Here is a tiny trained network, its code and every weight. The questions are about switching its units off for an input and a class, where a switched-off unit gives its printed mean instead of its output.

import numpy as np


def w(rows, s, z=0):
    codes = np.array(rows[::2]) - 128.0
    scale = np.full(codes.shape[1], s)
    scale[-1] = z or s
    return codes * scale


def f(y):
    return y / 2 * (1 + np.tanh(0.7978845608 * (y + 0.044715 * y**3)))


def log_softmax(a):
    a = a - a.max(-1, keepdims=True)
    return a - np.log(np.exp(a).sum(-1, keepdims=True))


def net(x, mask):
    res = np.array(x, float).reshape(1, 7) / 4 @ E
    y = f(res @ A[0][:, :-1].T + A[0][:, -1])
    res = res + np.where(mask, y, B[0][:, -1]) @ B[0][:, :-1]
    return log_softmax(res[-1] @ U[:, :-1].T + U[:, -1])


A, B = {}, {}
E = w([
[255,158,157,146,137,105,46,82,117,103],'x0',
[55,48,51,77,77,156,177,122,167,129],'x1',
[154,103,121,199,86,99,46,73,97,75],'x2',
[122,99,88,78,153,122,135,64,213,99],'x3',
[32,94,127,133,188,118,101,132,126,76],'x4',
[57,112,132,38,246,114,82,142,201,135],'x5',
[117,160,159,155,95,127,68,234,94,197],'x6',
],0.0094)
A[0] = w([
[114,108,121,181,3,125,142,116,81,109,253],'n1',
[158,150,153,144,136,122,163,176,87,112,236],'n2',
[146,133,138,57,99,122,157,157,148,181,33],'n3',
[54,120,148,122,212,116,132,122,84,95,199],'n4',
[16,134,122,126,134,133,213,150,149,133,136],'n5',
[141,137,147,139,197,123,155,78,114,81,120],'n6',
],0.026,0.0042)
B[0] = w([
[114,125,54,91,153,240,174,131,144,173,217],'n1',
[153,143,136,179,103,143,156,160,128,176,174],'n2',
[84,108,86,128,142,201,136,130,119,141,177],'n3',
[91,130,119,100,128,166,62,144,122,168,212],'n4',
[80,106,130,111,140,122,9,113,143,99,252],'n5',
[129,99,71,144,111,142,172,102,143,66,175],'n6',
],0.013,0.036)
U = w([
[97,81,97,94,161,124,84,120,154,122,253],'0',
[178,129,108,143,104,136,198,118,122,163,216],'1',
[130,178,229,153,147,67,46,208,85,184,69],'2',
[214,157,194,203,111,16,101,119,99,61,18],'3',
[163,63,107,107,121,46,120,31,172,33,8],'4',
[97,111,206,119,128,2,194,156,77,95,15],'5',
],0.0075,0.0063)

Each question gives the input, the list of numbers given to net, and the class t.
The units are the neurons (one row each of A and B). Each row of codes is followed by its name. A weight is (code - 128) times the scale printed after its matrix; where a second scale follows, it is the last column's (A, B and U).
mask holds one flag per neuron, in row order. A switched-off neuron (its flag False) gives its mean, the last column of its row in B, instead of its output. The means were averaged over made-up inputs and are rounded, as every weight is.
A unit's drop is (log p(t) with every unit on - log p(t) with that unit switched off) / (log p(t) with every unit on - log p(t) with every unit switched off).
The circuit of an input: a set's keep is (log p(t) with only the set's units on - log p(t) with every unit switched off) / (log p(t) with every unit on - log p(t) with every unit switched off). Starting from all 6 units, units are removed one at a time, each time the one whose removal leaves the highest keep (on an exact tie, the one counted first), for as long as the keep stays at least 0.8.
circuit, biggest first: the units of the circuit, biggest drop first
unit that matters most: the unit with the biggest drop
k most important neurons: the k neurons with the biggest drops, biggest first
drop of u: that unit's drop, to one decimal
input [7,-8,-1,7,4,8,-8], class 4: unit that matters most -> n6
input [0,-7,-6,6,-3,-7,-8], class 4: circuit, biggest first -> n1; n6
input [3,6,5,-2,-6,5,-7], class 4: circuit, biggest first -> n1; n4
input [1,5,1,-6,-8,5,7], class 1: 2 most important neurons -> n5; n4
input [5,-4,-1,-1,0,-2,-5], class 4: 2 most important neurons -> n1; n6
input [5,-2,-4,-8,5,-1,6], class 2: 2 most important neurons -> n1; n6
input [-7,-8,-5,-2,7,-7,3], class 2: 2 most important neurons -> n2; n6
input [-4,-5,-2,-6,-7,5,-2], class 2: 3 most important neurons -> n1; n6; n2
input [7,6,-2,-2,-1,2,-5], class 4: 2 most important neurons -> n1; n4
input [1,5,8,0,1,-2,-3], class 1: drop of n3 -> 0.0
input [5,0,-3,8,-8,-7,-6], class 1: drop of n5 -> 0.7
input [3,7,-1,-6,-8,0,0], class 1: drop of n5 -> 0.6
